Here is a tiny trained network, its code and every weight. The questions are about switching its units off for an input and a target symbol, where a switched-off unit gives its printed mean instead of its output.

import numpy as np


def w(rows, s, z=0):
    codes = np.array(rows[::2]) - 128.0
    scale = np.full(codes.shape[1], s)
    scale[-1] = z or s
    return codes * scale


def f(y):
    return np.maximum(y, 0)


def softmax(a):
    e = np.exp(a - a.max(-1, keepdims=True))
    return e / e.sum(-1, keepdims=True)


def log_softmax(a):
    a = a - a.max(-1, keepdims=True)
    return a - np.log(np.exp(a).sum(-1, keepdims=True))


def net(x, mask):
    ids = ['αζθλστω'.index(c) for c in x.split()]
    T = len(ids)
    res = E[ids] + P[:T]
    u = 0
    for l in range(2):
        r = res
        for j in range(2):
            rows = slice(2 * j, 2 * j + 2)
            q, k, v = (r @ M[l][rows].T for M in (Q, K, V))
            z = softmax(np.where(np.tri(T) > 0, q @ k.T / 2**0.5, -1e9)) @ v
            o = O[l][rows]
            res = res + np.where(mask[u + j], z, o[:, -1]) @ o[:, :-1]
        u += 2
        y = f(res @ A[l][:, :-1].T + A[l][:, -1])
        res = res + np.where(mask[u : u + 12], y, B[l][:, -1]) @ B[l][:, :-1]
        u += 12
    return log_softmax(res[-1] @ U[:, :-1].T + U[:, -1])


Q, K, V, O, A, B = {}, {}, {}, {}, {}, {}
E = w([
[118,120,197,135,114,109,29,160,124,126],'α',
[122,111,174,205,143,168,147,115,131,134],'ζ',
[165,173,127,20,65,136,117,168,174,113],'θ',
[207,150,80,140,155,153,142,119,118,129],'λ',
[143,114,115,158,120,163,179,105,153,152],'σ',
[63,151,81,94,68,6,150,99,195,141],'τ',
[60,178,155,93,127,182,101,154,141,144],'ω',
],0.019)
P = w([
[200,12,178,32,102,164,169,101,12,205],'0',
[75,124,90,69,87,148,170,175,2,10],'1',
[86,93,69,125,77,131,116,74,52,32],'2',
[104,105,68,127,86,142,106,42,103,58],'3',
[108,110,71,131,115,145,82,48,125,93],'4',
[116,133,76,144,104,142,87,58,157,118],'5',
[125,146,78,123,143,143,55,80,149,161],'6',
[121,166,106,184,112,128,67,105,193,154],'7',
[143,203,103,162,102,132,54,122,201,192],'8',
[155,243,83,126,116,130,34,140,152,242],'9',
],0.0079)
Q[0] = w([
[121,128,95,65,116,122,79,127,129,255],'L0H0',
[157,68,98,135,104,146,27,61,171,147],'L0H0',
[118,109,126,91,110,179,162,216,135,119],'L0H1',
[189,102,119,155,180,162,136,147,128,95],'L0H1',
],0.0079)
K[0] = w([
[144,160,114,152,76,129,115,157,110,182],'L0H0',
[153,178,126,184,154,140,117,151,254,106],'L0H0',
[118,98,162,25,87,119,168,124,120,101],'L0H1',
[159,103,144,136,125,136,209,92,60,114],'L0H1',
],0.0083)
V[0] = w([
[56,199,61,68,116,141,55,78,250,65],'L0H0',
[151,82,71,173,77,13,241,3,173,83],'L0H0',
[27,127,133,175,178,196,147,141,156,170],'L0H1',
[179,145,168,131,96,50,74,195,114,172],'L0H1',
],0.0059)
O[0] = w([
[147,101,206,231,255,57,195,212,87,55,214],'L0H0',
[136,202,163,81,126,104,95,136,94,134,1],'L0H0',
[181,106,31,121,129,64,161,194,134,56,125],'L0H1',
[116,74,176,35,150,137,180,61,149,125,139],'L0H1',
],0.0096,0.0057)
A[0] = w([
[32,199,147,166,128,204,137,106,106,151,70],'L0N0',
[64,199,122,94,131,176,49,159,102,101,69],'L0N1',
[172,67,111,135,111,107,254,81,114,127,171],'L0N2',
[186,149,50,190,153,205,129,140,65,119,252],'L0N3',
[176,108,94,88,56,114,74,250,103,91,108],'L0N4',
[119,111,167,87,181,122,77,152,104,57,212],'L0N5',
[64,149,149,153,140,179,119,156,57,107,99],'L0N6',
[155,169,157,168,88,100,84,170,40,76,57],'L0N7',
[39,159,85,123,174,76,192,170,123,92,60],'L0N8',
[194,87,57,70,130,86,127,131,174,62,102],'L0N9',
[123,151,120,182,152,52,15,206,140,150,121],'L0N10',
[89,159,116,91,124,118,165,117,185,152,55],'L0N11',
],0.0079,0.0034)
B[0] = w([
[155,65,166,75,80,106,77,104,206,127,202],'L0N0',
[128,144,137,104,90,127,121,101,183,124,187],'L0N1',
[126,96,101,111,199,98,107,87,183,91,184],'L0N2',
[55,193,202,139,88,138,193,141,136,88,249],'L0N3',
[98,116,107,111,122,157,122,53,204,115,167],'L0N4',
[110,161,183,133,60,118,147,156,168,75,240],'L0N5',
[163,51,154,87,103,181,157,72,198,115,208],'L0N6',
[173,125,103,88,209,202,151,42,158,118,168],'L0N7',
[167,167,127,98,110,98,116,220,58,139,215],'L0N8',
[57,2,118,119,151,113,61,79,201,116,155],'L0N9',
[126,178,92,152,125,161,216,123,115,152,254],'L0N10',
[62,154,74,173,186,126,20,105,113,80,152],'L0N11',
],0.0088,0.0061)
Q[1] = w([
[158,69,95,109,171,152,159,108,58,196],'L1H0',
[93,192,216,177,222,154,243,203,185,169],'L1H0',
[60,118,121,177,72,169,187,133,254,28],'L1H1',
[179,108,103,139,140,97,203,61,141,51],'L1H1',
],0.0066)
K[1] = w([
[64,136,125,70,37,137,145,127,71,125],'L1H0',
[115,171,160,148,148,114,106,190,196,207],'L1H0',
[159,179,81,99,146,2,145,134,112,126],'L1H1',
[86,201,186,81,182,158,196,178,201,170],'L1H1',
],0.0061)
V[1] = w([
[158,58,1,145,212,43,101,58,118,146],'L1H0',
[158,128,222,180,232,123,246,126,53,56],'L1H0',
[221,129,155,94,62,252,238,125,204,82],'L1H1',
[79,42,211,205,81,144,85,141,182,105],'L1H1',
],0.0048)
O[1] = w([
[112,189,171,7,148,160,169,100,220,108,1],'L1H0',
[94,127,86,227,86,162,103,93,122,254,125],'L1H0',
[195,187,166,218,139,184,108,70,217,103,172],'L1H1',
[75,174,145,221,58,110,140,153,76,44,182],'L1H1',
],0.0079,0.0093)
A[1] = w([
[112,105,162,161,149,109,124,67,173,94,17],'L1N0',
[148,92,116,128,167,202,108,36,178,89,7],'L1N1',
[142,103,198,120,191,39,131,188,47,186,197],'L1N2',
[150,121,187,62,102,108,235,128,94,187,121],'L1N3',
[138,61,107,66,90,94,196,181,157,131,57],'L1N4',
[128,105,146,47,78,115,49,157,216,93,221],'L1N5',
[120,160,113,176,216,122,182,38,97,126,49],'L1N6',
[144,99,196,64,85,97,191,34,108,116,165],'L1N7',
[127,105,2,151,92,100,75,174,67,105,193],'L1N8',
[88,74,110,29,112,99,52,15,204,108,219],'L1N9',
[156,92,89,125,160,73,189,168,142,163,57],'L1N10',
[184,44,124,114,156,123,196,162,41,55,12],'L1N11',
],0.0076,0.0019)
B[1] = w([
[97,158,98,98,148,132,105,64,144,167,238],'L1N0',
[155,18,83,58,178,82,134,81,49,142,228],'L1N1',
[158,138,175,109,140,155,121,59,230,103,200],'L1N2',
[28,133,130,173,124,103,120,142,189,145,166],'L1N3',
[118,186,74,101,186,156,144,133,145,110,177],'L1N4',
[137,72,185,97,104,81,214,92,123,157,254],'L1N5',
[208,79,155,11,133,95,12,59,144,153,189],'L1N6',
[118,192,158,142,143,166,129,155,145,107,193],'L1N7',
[124,47,62,117,101,100,142,84,74,131,189],'L1N8',
[92,164,122,172,178,204,70,126,19,121,235],'L1N9',
[161,198,151,185,136,111,119,125,112,62,170],'L1N10',
[183,113,125,149,131,93,101,173,204,2,166],'L1N11',
],0.008,0.0094)
U = w([
[101,51,75,87,220,161,90,80,148,141,119],'α',
[185,150,173,101,43,85,145,109,204,119,191],'ζ',
[82,253,156,149,168,221,77,204,182,79,141],'θ',
[71,228,114,173,115,160,168,217,24,170,253],'λ',
[82,121,50,104,71,123,154,152,46,182,59],'σ',
[103,134,98,96,75,108,133,164,64,187,103],'τ',
[222,70,61,115,188,118,132,224,107,45,32],'ω',
],0.0076,0.005)

Each question gives the input, a string of symbols that net reads in full, and the target symbol t.
The units are the heads (2 rows each of Q, K, V and O) and the neurons (one row each of A and B). Each row of codes is followed by its name. A weight is (code - 128) times the scale printed after its matrix; where a second scale follows, it is the last column's (O, A, B and U).
mask holds one flag per unit, layer by layer, with each layer's heads first. A switched-off unit (its flag False) gives its mean, the last column of its rows in O or B, instead of its output. The means were averaged over made-up inputs and are rounded, as every weight is.
A unit's drop is (log p(t) with every unit on - log p(t) with that unit switched off) / (log p(t) with every unit on - log p(t) with every unit switched off).
The circuit of an input: a set's keep is (log p(t) with only the set's units on - log p(t) with every unit switched off) / (log p(t) with every unit on - log p(t) with every unit switched off). Starting from the 12 units with the biggest drops (on a tie, the unit counted first), units are removed one at a time, each time the one whose removal leaves the highest keep (on an exact tie, the one counted first), for as long as the keep stays at least 0.8.
circuit, biggest first: the units of the circuit, biggest drop first
top k neurons: the k neurons with the biggest drops, biggest first
k most important neurons of layer l: the k neurons of layer l with the biggest drops, biggest first
which heads matter: for each layer, one digit per head in row order, 1 if its drop is at least 0.15 and else 0, layers parted by /
input θ σ ω ω τ ω θ, target ω: circuit, biggest first -> [L0H0]
input τ ω α, target ω: top 4 neurons -> [L1N11, L0N10, L0N11, L1N0]
input λ α τ α, target θ: which heads matter -> 10 / 01
input ω ζ α ζ α α ζ, target θ: which heads matter -> 11 / 01
input θ ω σ τ α θ α α θ, target α: which heads matter -> 10 / 11
input α θ α, target ζ: which heads matter -> 11 / 01
input ω α α, target ζ: which heads matter -> 11 / 11
input ω α τ σ σ, target λ: which heads matter -> 11 / 11
input θ ω α τ, target α: top 3 neurons -> [L0N2, L0N9, L0N11]
input ω τ ζ α σ ζ, target λ: circuit, biggest first -> [L0H1, L0N3]
input θ λ α α ζ τ, target σ: circuit, biggest first -> [L0N11, L0N8, L1H1]
input θ α ω ω ω ω ζ θ θ ω, target λ: circuit, biggest first -> [L0H0, L1H0]
input σ ζ λ σ ω λ, target ζ: 4 most important neurons of layer 0 -> [L0N3, L0N2, L0N6, L0N11]
input λ σ τ θ, target θ: circuit, biggest first -> [L0H0, L1N9, L1N7, L0N4]
input ζ σ τ α σ λ λ ω τ σ, target θ: circuit, biggest first -> [L1N5, L1N1]
input α α ω α, target θ: circuit, biggest first -> [L1H1, L1N1]
input α α ω ω α α, target λ: circuit, biggest first -> [L1H0, L1N2, L0N2, L0N0]
input ω ω ω α ω ω τ θ, target θ: 3 most important neurons of layer 0 -> [L0N2, L0N4, L0N5]
input ω τ θ ω ζ σ, target σ: which heads matter -> 11 / 11
input α τ ζ ζ θ, target σ: top neuron -> [L0N3]
input ω θ ω ω, target θ: top 2 neurons -> [L0N6, L1N5]
input ω ω α θ τ θ ζ σ ζ, target λ: circuit, biggest first -> [L1H1, L0N9]
input ζ ω ω α λ λ λ, target θ: circuit, biggest first -> [L0N3]
input τ σ ω α α τ τ, target θ: which heads matter -> 10 / 11
input ζ α ω ζ λ ω, target ζ: top 4 neurons -> [L0N3, L0N0, L0N9, L1N9]
